[[115 113 136 123 129 158 127 134 115 108 110 135]
 [135 144 136 139 142 120 131 130  99 129 134 138]
 [109 129 134 121 112 119 115 143 136 124 131 157]
 [136 122 114 121 116 114 136 132 130 156 127 122]
 [129 122 134 143 135 139 144 136 132 126  99 129]
 [112 120 115 111 135 125 132  99 127 122 117 107]]
->
[[109 129 134 121 112 119 115 143 136 124 131 157]
 [112 120 115 111 135 125 132  99 127 122 117 107]
 [115 113 136 123 129 158 127 134 115 108 110 135]
 [129 122 134 143 135 139 144 136 132 126  99 129]
 [135 144 136 139 142 120 131 130  99 129 134 138]
 [136 122 114 121 116 114 136 132 130 156 127 122]]

[[142 150]
 [129 133]
 [123 126]
 [126 131]]
->
[[123 126]
 [126 131]
 [129 133]
 [142 150]]

[[133 128 123 124 148 156 120 131 148]
 [126 128 106 116 137 131 121 144 128]
 [115 125 137 128 125 109 132 131 135]
 [135 120 125 117 133 123 119 132 133]
 [118 121 136 126 123 117 132 127 145]
 [131 121 140 135 114 112 131 129 135]]
->
[[115 125 137 128 125 109 132 131 135]
 [118 121 136 126 123 117 132 127 145]
 [126 128 106 116 137 131 121 144 128]
 [131 121 140 135 114 112 131 129 135]
 [133 128 123 124 148 156 120 131 148]
 [135 120 125 117 133 123 119 132 133]]

[[119 134 108]
 [112 130 103]]
->
[[112 130 103]
 [119 134 108]]

[[135 131 131 130 130 112 116 136 134 129 125 121 133 115 114]
 [146 108 126 130 123 107 125 130 112 130 123 120 131 127 140]
 [115 126 124 124 126 143 135 137 132 137 130 126 130 129 119]
 [116 125 122 123 129 107 132 150 119 135 128 122 123 120 128]
 [128 133 131 130 131 123 143 125 117 122 126  98 130 132 133]]
->
[[115 126 124 124 126 143 135 137 132 137 130 126 130 129 119]
 [116 125 122 123 129 107 132 150 119 135 128 122 123 120 128]
 [128 133 131 130 131 123 143 125 117 122 126  98 130 132 133]
 [135 131 131 130 130 112 116 136 134 129 125 121 133 115 114]
 [146 108 126 130 123 107 125 130 112 130 123 120 131 127 140]]

[[145 130]
 [148 151]
 [156 152]
 [136 140]
 [153 144]
 [152 134]
 [144 139]
 [127 114]]
->
[[127 114]
 [136 140]
 [144 139]
 [145 130]
 [148 151]
 [152 134]
 [153 144]
 [156 152]]
---
[[137 124 121 154 139]
 [128 139 115 126 121]
 [137 135 122 104 118]]
->
[[137 124]
 [128 139]]

[[138 117]
 [138 111]
 [127 116]
 [120 152]]
->
[[138 117]
 [138 111]]

[[121 129 135 107 138]
 [134 126 119 135 121]
 [127 126 124 130 130]
 [127 106 121 136 137]]
->
[[121 129]
 [134 126]]

[[127 143 129]
 [132 147 117]
 [132 113 127]
 [129 130 105]
 [132 144  99]]
->
[[127 143]
 [132 147]]

[[146 140 122]
 [123 115 120]
 [143 134 150]
 [103 104 103]
 [109 122 116]]
->
[[146 140]
 [123 115]]

[[130 131 129 126 123]
 [130 140 118 128 100]]
->
[[130 131]
 [130 140]]

[[136 140 102 129]
 [139 144 118 132]
 [130 137 112 133]
 [129 124 148 125]]
->
[[136 140]
 [139 144]]
---
[[ 99 154 143 138]
 [145 143 133 151]]
->
[ 99 143]

[[125 137]
 [150 126]
 [135 118]
 [111 124]
 [126 132]]
->
[125 126]

[[131 125 135]
 [135 111 149]
 [120 145 105]]
->
[131 111 105]

[[106 136 113]
 [105 140 110]
 [152 135 137]]
->
[106 140 137]

[[105 143]
 [123 100]
 [121 150]
 [149 103]]
->
[105 100]

[[143 139 104]
 [135 103 157]]
->
[143 103]

[[130 106 112]
 [132 120 127]]
->
[130 120]

[[126 120]
 [113 124]
 [124 111]
 [122 106]
 [112 114]]
->
[126 124]
---
[[123 114 125]
 [140 123 122]
 [115 107 118]]
->
[[123 122]
 [107 118]]

[[154 142 127]
 [148 128 138]
 [108 132 134]]
->
[[128 138]
 [132 134]]

[[122 126 111 128 129]
 [135 126 138 128 114]
 [138 139 129 126 137]
 [125 124 135 128 137]
 [151 111 114 125 124]]
->
[[126 138]
 [139 129]]

[[134 117 107 133 143]
 [128 116 151 140 109]
 [143 126 124 113 113]
 [108 142 130 113 144]
 [121 138 122 140 123]]
->
[[116 151]
 [126 124]]

[[134 124 132]
 [137 126 122]
 [118 110 156]]
->
[[126 122]
 [110 156]]

[[107 128 106]
 [125 128 133]
 [136 135 148]
 [125 119 115]]
->
[[128 133]
 [135 148]]
---
[[131 117 107 101 112 137]
 [127 117 118 115 120 139]
 [125 108 111 105 113 149]
 [126 112 114 109 116 144]
 [131 120 113 108 116 134]]
->
[[131 127 125 126 131]
 [117 117 108 112 120]
 [107 118 111 114 113]
 [101 115 105 109 108]
 [112 120 113 116 116]
 [137 139 149 144 134]]

[[131 129]
 [134 153]
 [131 128]]
->
[[131 134 131]
 [129 153 128]]

[[127 123 110 126 120 129]
 [129 138 122 140 130 125]
 [134 149 108 129 133 133]
 [116 149 116 103 115 145]
 [122 126 137 125 120 136]
 [131 126 118 122 137 120]
 [134 129 132 136 138 121]
 [130 125 141 119 117 143]
 [133 127 127 125 129 128]
 [129 125 116 115 117 138]
 [123 136 135 122 115 155]
 [119 136 125 119 121 145]]
->
[[127 129 134 116 122 131 134 130 133 129 123 119]
 [123 138 149 149 126 126 129 125 127 125 136 136]
 [110 122 108 116 137 118 132 141 127 116 135 125]
 [126 140 129 103 125 122 136 119 125 115 122 119]
 [120 130 133 115 120 137 138 117 129 117 115 121]
 [129 125 133 145 136 120 121 143 128 138 155 145]]

[[120 114 128]
 [131 135 127]
 [122 116 122]
 [112 106 130]]
->
[[120 131 122 112]
 [114 135 116 106]
 [128 127 122 130]]

[[118 108 112 122 125 131 113 142]
 [138 122 120 146 113 114 139 119]
 [146 129 126 115 135 133 133 119]
 [118 123 153 136 129 136 135 130]
 [122 116 118 124 126 130 119 137]
 [123 144 126 127 129 122 130 135]
 [144 132 129 111 118 143 133 122]
 [114 127 157 137 130 136 137 133]
 [118 105 114 121 124 132 114 144]]
->
[[118 138 146 118 122 123 144 114 118]
 [108 122 129 123 116 144 132 127 105]
 [112 120 126 153 118 126 129 157 114]
 [122 146 115 136 124 127 111 137 121]
 [125 113 135 129 126 129 118 130 124]
 [131 114 133 136 130 122 143 136 132]
 [113 139 133 135 119 130 133 137 114]
 [142 119 119 130 137 135 122 133 144]]

[[124 131 122]
 [141 116 144]
 [124 137  99]
 [118 129 114]
 [118 130 125]]
->
[[124 141 124 118 118]
 [131 116 137 129 130]
 [122 144  99 114 125]]

[[128 129 131]
 [152 136 135]]
->
[[128 152]
 [129 136]
 [131 135]]

[[127 136 127 136 131 130 130 129 134 130 127 128]
 [132 131 128 127 137 130 127 135 130 129 139 128]
 [127 130 129 134 128 127 127 135 149 135 126 128]
 [132 128 128 131 129 127 126 136 129 130 129 130]
 [128 129 140 126 128 127 127 132 148 129 127 128]
 [129 130 143 126 129 127 127 125 146 129 140 128]
 [128 127 128 128 127 126 127 151 129 129 126 129]
 [134 128 128 127 134 126 128 148 129 135 136 133]]
->
[[127 132 127 132 128 129 128 134]
 [136 131 130 128 129 130 127 128]
 [127 128 129 128 140 143 128 128]
 [136 127 134 131 126 126 128 127]
 [131 137 128 129 128 129 127 134]
 [130 130 127 127 127 127 126 126]
 [130 127 127 126 127 127 127 128]
 [129 135 135 136 132 125 151 148]
 [134 130 149 129 148 146 129 129]
 [130 129 135 130 129 129 129 135]
 [127 139 126 129 127 140 126 136]
 [128 128 128 130 128 128 129 133]]
